[  57    2   98   93 -235  -77 -560   99 -129  -20  258   89   60   10
 -255  258 -117   90   93 -423  -11   41  174  265  190 -223  273   63
 -122  -98 -143 -105] | busum
[ -20  -82  203 -213 -160  121 -380  352  152  182 -899  464 -434  502
   88  143 -202 -114   30 -822 -105 -117  -83   27   46  225  146  332
  309  165   24  598] | bunug
[-112  -11 -127  -48   77 -160  698  233  319   36  -65 -162 -108  -58
  167   98  251 -261 -230  275  122  123  202 -177 -465  212 -221  163
 -107  177 -327  151] | busum
[ 136  102   88  -86  140  -45  279 -128   22  -41   -2  167  -64   38
   98 -220  -73 -189 -179   99  -66  -27  -41  -97 -365  -29  -50  -81
  -34  -39  -10  -18] | Miru
[ 183   63  -71 -118   32    0  152  -78  -10  -83  -17  104  -37  -73
  158 -101  -88 -104  -36  103  -38   35 -168  -59 -169   34   -2   -9
  -85 -124   23   37] | fosis
[ 289  -20   16 -110  -90 -257  -60  296   14 -214  273  -22  -19   21
  305  174 -286  -58  175 -268  104  187  -82  -15  277 -251 -224  -51
 -223   19  -42  207] | fama
[ -18  -41 -257  190  123  206  187   76  161  -47 -202   -9  209    9
 -135   27 -103   69   58  162  217  116  -20  -75  310  200   22 -289
  -10   73 -210  -46] | kur
[ 121  131   27  -62  123  -73  -47   31   51 -188  -35  365  206  145
  103  -92 -364 -409  164  213 -103 -195 -133   -1  -11  -70 -401 -283
 -417  -26   -4  -88] | Bor
[   7   31 -216   36   -3   38   20  150   76   28 -226  113  -40   32
   60  -49   20   63  108   45  -16   49   33   64  171    0 -140   14
   72  -56   12  132] | fama
[-108  -76 -287  150  -57   80  -39  310   12 -180 -202   36   58   64
  126   46  119  110  179  191  113  191  190   12  275  116 -316    5
  -47 -208   57   88] | kur
[ 110   40  126   77   62  -36  -68  -51   47   78 -199  281   73    4
 -134 -195 -162  177 -139 -234  -53 -117  -94  -29  -24 -163   72 -264
  168  -31 -220 -180] | Kovug
[ 493   74  288  -68   -7   64  136 -243 -157 -125   10  -48   23   -5
  233    7 -229 -320   -5 -106  119  -42 -297 -107 -163   17   85 -228
 -105   29 -145  -61] | bunug
[  63   31 -138  -75  116  -95  111  -73  -73  -77   73  171   91  -65
   92  -42  -64 -235  -71   -6  -14   72 -269   -1  108 -212   32 -150
  -94  -39   25  -21] | tur
[ 268   61 -195  132  -45   52 -222   86  276 -120  170    3   91 -153
   35  139  -73  325  208 -267   74  214  286  162  130  -86   20  -69
 -120  -24 -185 -131] | nasus
[-191   94  -30  348  183 -110   65 -103  197  218  550 -197  217 -350
 -279   90  144  371  -28  250  150  140  435  180   23 -380   25 -301
 -350   71 -227 -235] | kapot
[-155   57  108  123   35 -160  102   15  -13  -36  -40 -147  120  -72
   26   20   73   26   46  393   28  -74 -176  -80  191 -107 -120 -187
  135  -86   81   83] | tur
[-131  -23  -21  -20  -86  -58   21    3  -79  113   79   13   24 -277
  -12  -28   68  -86 -141  -32  -11  166 -250  -51   -9 -264  203  -92
   27  -40  -80    1] | fiba
[-324 -310    0  304 -572 -147  345  440  293   76 -765  -64 -552  636
  348   -7   81  808   44 -723  -56  154  381 -277   54  365 -513  124
  358  225   30  248] | Kovug
[-138  -31   91  115  -45 -128  119  210   95    5  -91  -21   31  -91
   13   43  155   43  -28  251  -44   67  -36  -36  123   -4  -73  -77
   59 -119   12   62] | kur
[ 232  -23  -70   90  -39   42  -41 -244 -235  -43   45  -66  -28  -38
   -1  -66  -45    4  210  160  -82   77   94  306  224   68  197  -38
   64 -135  113   51] | fiba
[ -11  -51  -22  118 -117   65  129  -44   61   47   -5   10 -119 -102
   18  -47   61   70  -83   64  -37   94   28   55  -56   18   -2    7
   -1   62 -126  -15] | Kovug
[ 145   27 -213  -28   58  -40   45   17  -53 -160  -50  168   -3  135
  211  104 -121 -109   36   21   33   11 -288  -94  103 -177  -80 -160
  -63   42   14   47] | busum
[-215   50 -281  112  -28  138 -167   17   72    0  160   53  206 -138
 -356   34 -228  -72   81   93  136   44 -279  -28  436  -84   10 -134
  -74  126 -124   -6] | Kovug
[ 302   70   50 -447  483   62  456 -153 -311 -169 -300  225  105  111
  304 -223 -642 -630 -178  493  164 -428 -725  -95  456  -35 -165 -609
  -15  125 -286  393] | nasus
[ -22   69   64 -116  138 -539  259  -44   85   96  180  131  -18    7
   85  -90 -229 -105  -79 -255 -109   30 -200   38  241 -178 -234  -79
 -248 -105  -12  129] | Miru
[  -6    2  185 -183   79 -251  371  -95  146   20  184  286 -208 -218
   87 -130 -118 -251 -524 -122 -174   65 -590 -147   -7 -173  -93    2
 -272   48   86   81] | bunug
[  36  -25  -56  -47  -48  -34   -2  110  -53 -101   17   30   66    3
  150    2  -28  -63   21   69  -51   68  -19   65  140   -3 -149    8
 -102 -126   36   51] | Bor
[  85 -168  -26  -22 -187 -103  281  218   74 -112  -83 -178  -87   98
  322 -159  137   36  -22   56    9  285  226  -97  -40  248 -232  -40
  -38   18   10 -110] | busum
[-197   27  -88  138 -203 -204 -176  117   16   50  253 -106  128  -12
  -65  213  -56    0  300   55  -17   16    0  119   93 -167 -227  -12
 -208   61   21   35] | Bor
[  59  -18 -118 -114  302 -184  334  -41  102    2  202  -13  248 -349
    0  -87  -32 -330 -182  123  208  226 -536 -132  293 -275  239 -470
  -75   48 -256 -225] | Kovug
[-244   30  -90   -2  142  133  -26   54  150 -151  -92  123   74   80
  -68  183  -58   -7 -169  155   -4 -176  -34 -138  -13  115 -134  152
  -38   37   91  147] | fosis
[ -27   37  -14 -149  -36   29 -107  -41  164  -23 -299  231  -91   93
  100  -13 -239  -28   52 -208  -50 -107 -366 -115  212   22   41 -273
   56  169   45   55] | Kovug
[  57   30 -118   76   12   62   52  -54   -9   99  -77   56   11   17
   12 -187   54   82 -137    5  -32  111  119   34    2   70  -96   74
   75  -69   -8   44] | busum
[  42  -68  -82  135  -12   81  -25  -95  -60  -70   39  -50   86    0
  -66   49  -13  134   57  -21   94   74  170  130   57   93   90 -150
  -16  -70  -47  -84] | nasus
[ -46   18  -38  278   36 -141  246  211  115  -31  179 -136  303 -203
  126   43  -37 -149  173  635  188  147  -39   32  309 -171 -459 -445
 -404  -43 -217  -24] | tur
[  91   77 -124  -78   82  213   78 -182 -107  215  -32    0  158 -125
  -54 -110   41   49 -262   66  -11  -43 -133  -47 -259   52  169  -64
  231   -9    4   26] | fiba
[   5   -9  192  -43  -53 -110    0 -122  -17  -71  246  -88  -35 -201
 -101 -112  -95  123 -174   53 -130   31  -79  -23 -230  -41  143  213
  -56 -121 -169 -149] | Miru
[-726 -126 -245  197  -66  -90 -303  382  411 -240  245  -68  331 -267
 -284  139   87  216 -128  -11   -5  477  257  -40  675 -239   13   27
 -221  -90  -82 -244] | kapot
[  97    1 -173 -114  107   23   81  214  195 -114 -122  119   31  -11
   92 -251 -156  280   35  146  -63  137  344   14  119   75 -148 -131
 -100  -76  -99   25] | kapot
[-320 -113   27 -499 -252  164 -303  218 -162   22  -21    5   -8  153
  -15 -292 -132 -402 -349 -239 -180  -13 -108 -196 -230  217 -144  496
  339  297  219  236] | Miru
[-123  -14  -67   -4  153   53  206  -90   56   34 -280  136  174 -113
  -57 -279 -164  153 -401  -10  -33   88 -594 -363  302   27   37 -161
  327  -83   26  118] | kur
[  62  -52 -130 -118   44  -40  296   70  -67   -7  -68   90  -34  -72
   64 -153   11 -248 -232  212  -26   86 -412 -105  -38  -11  -51    4
   33  -31   13   57] | kapot
[ 577 -103 -358   54   31  380  103 -252 -355 -323 -332  102  196  339
  388 -153 -507   17  331  -94   98  -17  -79 -141   98   46  -62 -461
  171  264 -117   12] | fosis
[ 283  123  208  -82   88 -304  227   24  137 -222  -45  236 -126  139
  377  185  -68 -224 -103 -203   23 -104   50  168  -53  -20 -284 -205
 -413 -255  -41  -54] | Bor
[ 178  109 -192  -48  218   -9  388 -175  -26 -149 -142  167   97   28
  178 -223 -162 -343  -88  229  122   38 -243 -170  -36  -30 -131 -371
 -110  -24 -146  -77] | busum
[  91  149  170   92   54 -118   -6  -15   51 -368  307  -95  -29 -173
  158  570  102 -553 -113  461  117  -72 -733  130  443 -498  235 -129
  -42  -62 -102 -109] | Kovug
[ -27   -6  -98   14  -46   58   -1   99  -19  -86 -100   10   -9    5
  116   12   89  -24  113  300   15   -5    0   62  142   16 -103 -131
   21  -69   16  -14] | Kovug
[-205   71 -237  227  -27  141  188   47 -149  240 -334 -115  259   43
   -6   29  172   94   71  123   74  -12   86  -84  189   16 -120  -91
  263 -157 -100  214] | fama
[  79  -19  230  -68 -129 -148  -49  172   42  -58  -57   54 -249  155
  155   51  -20    9   54  -87 -101   12   62   59 -160    1    9  153
  -75 -109   -8   45] | Miru
[ 175   48  -45 -199   74  -19  261  -27   16  -39   -9  211  -92  -28
  148 -135 -100 -157 -205 -101  -73  -26 -250 -113 -164   -7  -90   21
  -92   21   21   74] | Bor
[  62    7 -181   12   24  165   44  134  132  -13 -202   56  -94    7
   50   -5   11  195    5   79  -10   53   76   27  179  131  -57   97
  -23  -42  -34  126] | kapot
[-160  -37   42  143   15  -44   70  154  216  -32 -193  -72   47  136
  -29   52   57    4   17  279   55   26  204   18  126  235 -143 -104
  -32   16  -39    5] | busum
[ -91   34  -92   75   -7  149   93   10   57   30  -22  -44  142  -97
  -21  -44  182  -53 -245   67   19  117   85   23  148  180 -100   40
  166 -147  115  115] | nasus
[ 170   41    1   82 -127   52 -170  -35  -64   78   54  -70  -36   29
   84 -120   15  123   50   98  -15  132   73  156   -7  -68   21   -6
   22  -58  -44 -103] | busum
[ -93  -39  -54  116 -101  -11  -17  270  167  -21  243  127   -6 -266
  -99  114   13  -24 -121  191  -99  150 -226   75  519 -147  -76   66
 -207  -37   82  137] | fosis
[  71   14  -72  -50   97 -200  386  -93   43  -32  114   49  -33 -176
   79  -89   53 -118 -237 -143   30  139 -188 -131 -175 -172   96  -51
   -8  -15  -90  -90] | fosis
[  27   46 -103  -46    2  -83   90  -18   -1 -125  -59  131  -31   59
  119   20 -121  -69   73  -25  -58  -40 -123  -82  -27  -78  -50  -33
  -58  -15   30   48] | fosis
[  28  -40   25   21   -4   29   72  107   33   -2 -141   69   32  -16
   79  -90   53   93  -60   32  -40   86  131   48   71   90  -54  -67
   -2 -146   14   53] | Bor
[ 462  234  -60 -591  143 -463  664 -214 -536 -228 -178   93 -525   17
  521 -230  207 -365 -292 -196   21 -316 -744 -387 -877 -285  -23  485
  450 -422  -81   64] | Kovug
[  12   15  142   -8   46 -147  199  -83   96  185  123   31    0 -135
   31 -225   40    9 -516  -19  -82  166 -168  -34  -47  -89  -28  -33
  116   -5   16   58] | busum
[ 183   95  -36 -115  115  -25  149 -194   66 -229  -88  157  -47  107
  176   59 -201  -57 -117 -342   13  -59 -144 -163  -76   78  -20  -26
  -50  -53    9   40] | Miru
[ -35   43 -116   -9  -16   59  -27   42  198  -73 -188   74 -122  116
  143  -61  -87  266   60 -111  -14   83   96  -27  130   70  -85  -38
  -12   21   21    7] | kur
[  9 -15  40 107 -14  25  79  48  27 -33  10  48 -51 -36  10  -5  33 -51
 -60 264 -20  71 -74  69  44 -27  32 -23 -44 -94  45  30] | fosis
[  67  -18  101  137 -137 -354   91  275  -52 -116 -179   42 -320  328
  428  335   57 -317  358  135  -11  -99 -374  -43 -205 -412 -305  101
  -63   98    2  127] | fama
[ -53  -62 -205  266  -30  529  -80 -114  -52 -196 -477  307 -222   93
  -43 -122  -46 -169   87  522   37   57 -346  -80 -306   91   99   91
   95  -42    5   85] | nasus
[ 297   63 -320  -17  135  280  203  -86  250 -403 -306  100   -8  -28
  221 -111 -115   40   32  120  199   -4  112 -136 -227  449 -323   -7
 -194  -91 -127 -181] | fosis
[  44   61 -143  144   -2  194   29   67  189 -112 -180  -28  195 -177
   59   51   -1   60  127  178  137  128   47   26  348  123  -15 -303
  -90 -189 -215  -76] | nasus
[ 110    0  -72   95  -12  185   57  -33   15   59 -101   48   82  -84
   -9  -88  -52   17 -139   83  -11  119   21  121  203  128   22  -84
   29 -107  -45   72] | fiba
[ -18   20  201   -9  130 -135  -38 -199   19   99  341    1 -205  -29
   -6  266  119 -126 -208 -158  -17  -77 -410   64  115 -308  167   57
  -61  265  314   44] | bunug
[ -26  -28   70   91 -140  -84 -113  122   41  -70   24   48  -84   61
   63   58    6  125   52  -50  -55   70  156  106   -6  -81  -77   36
  -75  -42   40   12] | tur
[-158   43   94  104    9 -203  157  113  188    5   89   97   14  -59
  -34  118  124 -117 -184 -104    0   -6  -50 -121 -111 -172 -103  -29
  -92   26   20  -70] | fosis
[  14 -115 -177 -266   38 -120  444  298  162 -149 -410  116 -169   12
  222 -214 -150    9  -95  197   -4   48 -156 -236 -191  229 -205  -53
   73   11 -156  181] | fiba
[ 209  215  -62   14  299    7   68  -25   40 -252 -229  327  182  164
    7   56 -385 -225  140  -33  144 -206 -306 -202  236 -229  -37 -426
   57   15  -65  174] | Bor
[-142  -60 -172  -98   82 -147  309  121   13  -57  -56  107 -109  -11
   62 -192   83  204 -109  333 -218  -44  -35 -160  144    4 -183   17
   59   16  160  120] | busum
[-170   57 -215 -200 -117 -148   35  100  -88  235  -18  -11   20 -129
  154   51  277   33 -159 -421   -3   13 -592 -358  -45 -353   30  -11
  364  148  243   72] | tur
[   0    7   42   75  -73  -15   48  -29  -27  105  106 -128  170 -145
  -56  -97   31    8 -116    3   -5  169  119  105   94   57  -60   23
  -41 -140 -103  -30] | bunug
